A =
[[50 46 43 49 16 33  9 47 52 43 54 32 56 36 38]
 [48 35 25 31 22 15 18 37 57 48 37 50 55 43 54]
 [41 67 46 64 24 40 19 71 37 37 71 14 27 34 10]
 [49 43 46 46 40 45 34 43 43 48 48 20 27 45 19]
 [37 35 44 42 25 41 24 35 37 32 40 36 54 28 40]
 [34 17 25 20 19 20 21 16 44 31 18 66 75 28 73]
 [16 37 21 32  8 13 14 41 30 15 32 64 69 14 65]
 [26 31 53 44 26 55 28 28 23 19 35 33 57 17 38]
 [43 21 14 14 40 11 40 23 52 49 18 60 41 49 58]
 [31 29 36 32 28 34 30 28 34 29 29 46 53 28 48]
 [26 25  8 12 38  5 44 29 38 35 14 68 38 39 60]
 [34 28 30 29 30 28 32 29 39 34 28 49 50 33 50]
 [50 23 26 23 37 22 33 23 55 52 25 50 47 49 52]
 [36 49 47 55 12 40  9 50 37 27 55 31 59 22 36]]
Indices start at 1.
(1, 1) = 50
(4, 3) = 46
(5, 4) = 42
(11, 5) = 38
(11, 12) = 68
(14, 10) = 27
(7, 14) = 14
(7, 13) = 69
(10, 8) = 28
(14, 2) = 49
(7, 11) = 32
(5, 11) = 40
(4, 6) = 45
(6, 13) = 75
(3, 2) = 67
(4, 1) = 49
(13, 14) = 49
(12, 8) = 29
(1, 13) = 56
(12, 10) = 34
(8, 9) = 23
(11, 4) = 12
(7, 4) = 32
(9, 13) = 41
(11, 8) = 29
(7, 12) = 64
(13, 10) = 52
(2, 1) = 48
(10, 14) = 28
(11, 3) = 8
(4, 12) = 20
(10, 10) = 29
(3, 4) = 64
(13, 5) = 37
(12, 5) = 30
(11, 6) = 5
(10, 7) = 30
(12, 7) = 32

data =
[[  87  -95 -307  234  197  877]
 [  45  273  218  167  157  405]
 [-103   52  151 -121  232   16]
 [ 380 -532 -227  356 -443 -528]
 [-145  337  674 -157   21 -605]
 [  67  407  500  281 -146   74]
 [ 678  -18  -25  633 -136   53]]
Rows and columns are counted from 1.
(1, 1) -> 87
(7, 3) -> -25
(6, 1) -> 67
(7, 2) -> -18
(1, 3) -> -307
(2, 6) -> 405
(3, 3) -> 151
(7, 5) -> -136
(4, 5) -> -443
(1, 5) -> 197
(3, 5) -> 232
(7, 6) -> 53
(4, 6) -> -528
(3, 4) -> -121
(7, 4) -> 633
(5, 6) -> -605
(2, 4) -> 167

M =
26   5  28  30  34  28  33
 2  10  13  32  80  51  44
Rows and columns are counted from 1.
(1, 1) => 26
(2, 1) => 2
(2, 2) => 10
(1, 5) => 34
(1, 4) => 30

X =
828  746  532  524  867
596  521  388  559  745
609  634  612  800  622
217  277  499  549  287
586  675  553  683  617
537  488  380  344  673
636  579  341  451  807
495  504  689  648  438
Rows and columns are counted from 1.
row 1 col 1 -> 828
row 1 col 5 -> 867
row 4 col 5 -> 287
row 2 col 4 -> 559
row 3 col 4 -> 800
row 4 col 4 -> 549
row 6 col 1 -> 537
row 1 col 3 -> 532
row 5 col 3 -> 553
row 6 col 3 -> 380
row 4 col 3 -> 499
row 2 col 3 -> 388

grid =
-30   9 -52 -19 -18 -22 -15
  7 -53  46 -10  12  41  31
 -5 -37  58  11 -14 -21 -10
 17 -25  29  -3  25  50  32
-13 -19 -30 -28 -25 -14   3
-25 -54  35 -11   2  20  10
 32 -23  26  -7  19  47  39
  8 -53  45 -10   7  34  28
-33  30 -66 -16  25  34   3
Indices start at 1.
row 1 col 1 -> -30
row 6 col 3 -> 35
row 6 col 4 -> -11
row 4 col 1 -> 17
row 9 col 1 -> -33
row 2 col 4 -> -10
row 8 col 4 -> -10
row 8 col 7 -> 28
row 3 col 3 -> 58
row 4 col 5 -> 25
row 8 col 6 -> 34
row 1 col 7 -> -15
row 5 col 3 -> -30
row 6 col 5 -> 2
row 6 col 6 -> 20
row 5 col 5 -> -25
row 9 col 3 -> -66
row 3 col 1 -> -5
row 7 col 3 -> 26
row 2 col 2 -> -53
row 2 col 5 -> 12
row 2 col 6 -> 41
row 7 col 7 -> 39
row 7 col 5 -> 19

B =
 19  40 -57 -46  71  -4 -20 -22 -35 -22 -10 -23  -6   5
 71   4  20 -22  35 -22  10 -23  -6   5  30  26  49  24
 -4  19 -40 -57  46 -71   4  20 -22 -35 -22 -10 -23  -6
 40  57 -46 -71   4  20  22 -35 -22 -10 -23  -6   5  30
 22  35 -22 -10  23  -6  -5  30  26  49  24 -13   1  14
 46  71  -4  20  22 -35  22 -10 -23  -6   5  30  26  49
 22  10 -23  -6  -5  30 -26  49  24 -13   1  14  13   6
 10  23  -6   5 -30  26 -49  24 -13   1  14  13   6  23
 57  46 -71  -4 -20 -22  35 -22 -10 -23  -6   5  30  26
 35  22 -10 -23   6   5 -30  26  49  24 -13   1  14  13
-20  22 -35 -22  10 -23   6   5  30  26  49  24 -13   1
 23   6   5  30 -26  49 -24 -13   1  14  13   6  23  -4
  4 -20 -22 -35  22 -10  23  -6   5  30  26  49  24 -13
Rows and columns are counted from 1.
row 1 col 1 -> 19
row 6 col 12 -> 30
row 2 col 9 -> -6
row 12 col 5 -> -26
row 13 col 14 -> -13
row 12 col 12 -> 6
row 5 col 14 -> 14
row 2 col 8 -> -23
row 13 col 12 -> 49
row 2 col 1 -> 71
row 2 col 3 -> 20
row 13 col 8 -> -6
row 4 col 12 -> -6
row 6 col 2 -> 71
row 2 col 4 -> -22
row 1 col 5 -> 71
row 11 col 1 -> -20
row 13 col 2 -> -20
row 11 col 4 -> -22
row 13 col 7 -> 23
row 6 col 6 -> -35
row 5 col 10 -> 49
row 11 col 8 -> 5
row 9 col 2 -> 46
row 10 col 1 -> 35
row 1 col 7 -> -20
row 11 col 11 -> 49
row 6 col 9 -> -23
row 8 col 1 -> 10
row 13 col 13 -> 24
row 4 col 11 -> -23
row 4 col 9 -> -22
row 11 col 2 -> 22
row 10 col 12 -> 1
row 4 col 2 -> 57
row 12 col 2 -> 6
row 6 col 4 -> 20
